[[127 141 134 121 131]
 [126 107 133 152 139]
 [127 129 129 128 131]
 [135 146 137 116 142]
 [112 124 143 120 113]
 [104 112 149 117 142]
 [122 127 135 134 119]
 [134 133 122 130 143]]
=>
[[143 130 122 133 134]
 [119 134 135 127 122]
 [142 117 149 112 104]
 [113 120 143 124 112]
 [142 116 137 146 135]
 [131 128 129 129 127]
 [139 152 133 107 126]
 [131 121 134 141 127]]

[[115 129 120 108 110 141 141 117 125 130 113 149 122 121 139 131]
 [126 139 137 131 112 116 149 123 125 139 131 121 118 117 139 127]
 [135 142 130 139 129 131 131 114 126 142 135 116 127 124 132 129]
 [133 126 114 137 121 131 136 129 119 126 137 125 124 124 133 143]
 [124 151 150 119 139 139 119  99 139 151 116 128 133 130 128 104]]
=>
[[104 128 130 133 128 116 151 139  99 119 139 139 119 150 151 124]
 [143 133 124 124 125 137 126 119 129 136 131 121 137 114 126 133]
 [129 132 124 127 116 135 142 126 114 131 131 129 139 130 142 135]
 [127 139 117 118 121 131 139 125 123 149 116 112 131 137 139 126]
 [131 139 121 122 149 113 130 125 117 141 141 110 108 120 129 115]]

[[131 130 129 133 136 136 126]
 [152 129 124 130 130 133 126]
 [128 127 130 130 126 132 122]
 [133 125 132 118 129 130 129]]
=>
[[129 130 129 118 132 125 133]
 [122 132 126 130 130 127 128]
 [126 133 130 130 124 129 152]
 [126 136 136 133 129 130 131]]

[[119 129 134 134 134 115 132 107 140]
 [136 133 125 127 136 110 134 137 108]
 [137 131 129 131 133 132 116 116 139]
 [129 118 132 120 145 128 127 136 105]
 [131 134 133 123 120 123 135 108 109]
 [134 117 118 130 131 145 132 114 155]
 [127 127 127 119 129 140 126 112 122]]
=>
[[122 112 126 140 129 119 127 127 127]
 [155 114 132 145 131 130 118 117 134]
 [109 108 135 123 120 123 133 134 131]
 [105 136 127 128 145 120 132 118 129]
 [139 116 116 132 133 131 129 131 137]
 [108 137 134 110 136 127 125 133 136]
 [140 107 132 115 134 134 134 129 119]]

[[111 147 114 125 130 145 133 128 106 140]
 [120 149 141 122 110 143 110 138 144 116]
 [142 141 146 135 147 121 138 112 113 140]
 [121 142 109 119 132 110 112 143 134 111]
 [142 109 143 145 123 126 111 147 107 114]
 [120 127 129 112 121 109 145 146 109 142]
 [146 144 117 115 109 148 130 122 111 114]]
=>
[[114 111 122 130 148 109 115 117 144 146]
 [142 109 146 145 109 121 112 129 127 120]
 [114 107 147 111 126 123 145 143 109 142]
 [111 134 143 112 110 132 119 109 142 121]
 [140 113 112 138 121 147 135 146 141 142]
 [116 144 138 110 143 110 122 141 149 120]
 [140 106 128 133 145 130 125 114 147 111]]

[[130 129 134 133 129 127 134 121]
 [120 137 109 113 122 132 103 139]
 [127 129 128 128 128 131 129 127]]
=>
[[127 129 131 128 128 128 129 127]
 [139 103 132 122 113 109 137 120]
 [121 134 127 129 133 134 129 130]]

[[128 130]
 [153 102]
 [151 105]
 [117 138]
 [155 100]
 [129 126]]
=>
[[126 129]
 [100 155]
 [138 117]
 [105 151]
 [102 153]
 [130 128]]

[[131 123 125 128 128 127 130 126 124 132 132 108 130 137 137]
 [136 135 140 128 123 133 132 127 118 131 130 102 133 127 131]
 [122 124 122 127 130 125 126 130 133 127 127 142 129 130 126]
 [128 128 128 128 128 128 128 128 128 128 128 127 128 128 128]
 [119 122 123 123 129 121 125 129 133 131 128 144 133 131 130]]
=>
[[130 131 133 144 128 131 133 129 125 121 129 123 123 122 119]
 [128 128 128 127 128 128 128 128 128 128 128 128 128 128 128]
 [126 130 129 142 127 127 133 130 126 125 130 127 122 124 122]
 [131 127 133 102 130 131 118 127 132 133 123 128 140 135 136]
 [137 137 130 108 132 132 124 126 130 127 128 128 125 123 131]]

[[148 111 111]
 [122 106 126]
 [139 128 124]
 [115 102 130]
 [149 128 110]
 [142 126 114]
 [144 122 121]
 [143 133 122]]
=>
[[122 133 143]
 [121 122 144]
 [114 126 142]
 [110 128 149]
 [130 102 115]
 [124 128 139]
 [126 106 122]
 [111 111 148]]
---
[[128 124 130 126 127 126 129 128]
 [141 127 132 129 130 120 130 129]
 [114 125 129 129 131 131 128 128]
 [128 127 126 128 127 132 128 128]
 [113 129 128 128 125 125 128 128]
 [140 128 126 128 130 141 126 127]
 [138 124 121 125 135 116 131 128]
 [117 128 126 128 129 124 127 128]
 [132 126 130 130 126 130 128 127]
 [149 126 133 128 129 135 129 128]
 [137 124 136 127 123 132 128 128]
 [124 125 131 127 123 128 127 128]]
=>
[[128 141 114 128 113 140 138 117 132 149 137 124]
 [124 127 125 127 129 128 124 128 126 126 124 125]
 [130 132 129 126 128 126 121 126 130 133 136 131]
 [126 129 129 128 128 128 125 128 130 128 127 127]
 [127 130 131 127 125 130 135 129 126 129 123 123]
 [126 120 131 132 125 141 116 124 130 135 132 128]
 [129 130 128 128 128 126 131 127 128 129 128 127]
 [128 129 128 128 128 127 128 128 127 128 128 128]]

[[144 136 107 138]
 [138 155 119 135]
 [129 122 151 126]]
=>
[[144 138 129]
 [136 155 122]
 [107 119 151]
 [138 135 126]]

[[120 123 123 109 122 126]
 [111 105 106 121 125 122]
 [129 150 113 109 104 105]
 [124 123 108 121 128 143]]
=>
[[120 111 129 124]
 [123 105 150 123]
 [123 106 113 108]
 [109 121 109 121]
 [122 125 104 128]
 [126 122 105 143]]

[[121 117 142 116 132 146 142 134 136 142]
 [108 130 123 126 114 134 152 114 153 139]]
=>
[[121 108]
 [117 130]
 [142 123]
 [116 126]
 [132 114]
 [146 134]
 [142 152]
 [134 114]
 [136 153]
 [142 139]]

[[118 143 122 154 113 135 135 120 118 129 134 120]
 [121 140 122 147 110 130 131 115 117 138 127 123]
 [119 138 127 144 114 129 135 114 115 132 122 117]
 [120 144 124 144 114 132 135 111 117 124 126 128]
 [128 132 129 125 127 138 137 133 134 132 112 107]
 [120 135 119 144 119 127 126 110 115 129 127 121]
 [114 139 124 145 120 131 134 117 114 132 127 130]
 [120 142 124 144 104 135 140 107 120 129 126 122]]
=>
[[118 121 119 120 128 120 114 120]
 [143 140 138 144 132 135 139 142]
 [122 122 127 124 129 119 124 124]
 [154 147 144 144 125 144 145 144]
 [113 110 114 114 127 119 120 104]
 [135 130 129 132 138 127 131 135]
 [135 131 135 135 137 126 134 140]
 [120 115 114 111 133 110 117 107]
 [118 117 115 117 134 115 114 120]
 [129 138 132 124 132 129 132 129]
 [134 127 122 126 112 127 127 126]
 [120 123 117 128 107 121 130 122]]

[[103 119 155 120 127 114 138 104]
 [125 145 132 121 117 127 115 119]
 [141 108 139 130 112 141 113 116]
 [136 147 120 132 130 131 126 108]
 [113 155 140 120 116 120 117 152]]
=>
[[103 125 141 136 113]
 [119 145 108 147 155]
 [155 132 139 120 140]
 [120 121 130 132 120]
 [127 117 112 130 116]
 [114 127 141 131 120]
 [138 115 113 126 117]
 [104 119 116 108 152]]

[[122 136 121 120 133 133 143 143 131 135 126 129 122 121 134 119]
 [141 128 132 140 132 135 124 132 129 138 123 135 137 119 146 131]
 [102 127 119 110 146 132 131 132 125 134 138 132 111 130 118 119]
 [138 137 132 136 131 110 120 123 146 121 140 117 139 138 130 136]]
=>
[[122 141 102 138]
 [136 128 127 137]
 [121 132 119 132]
 [120 140 110 136]
 [133 132 146 131]
 [133 135 132 110]
 [143 124 131 120]
 [143 132 132 123]
 [131 129 125 146]
 [135 138 134 121]
 [126 123 138 140]
 [129 135 132 117]
 [122 137 111 139]
 [121 119 130 138]
 [134 146 118 130]
 [119 131 119 136]]
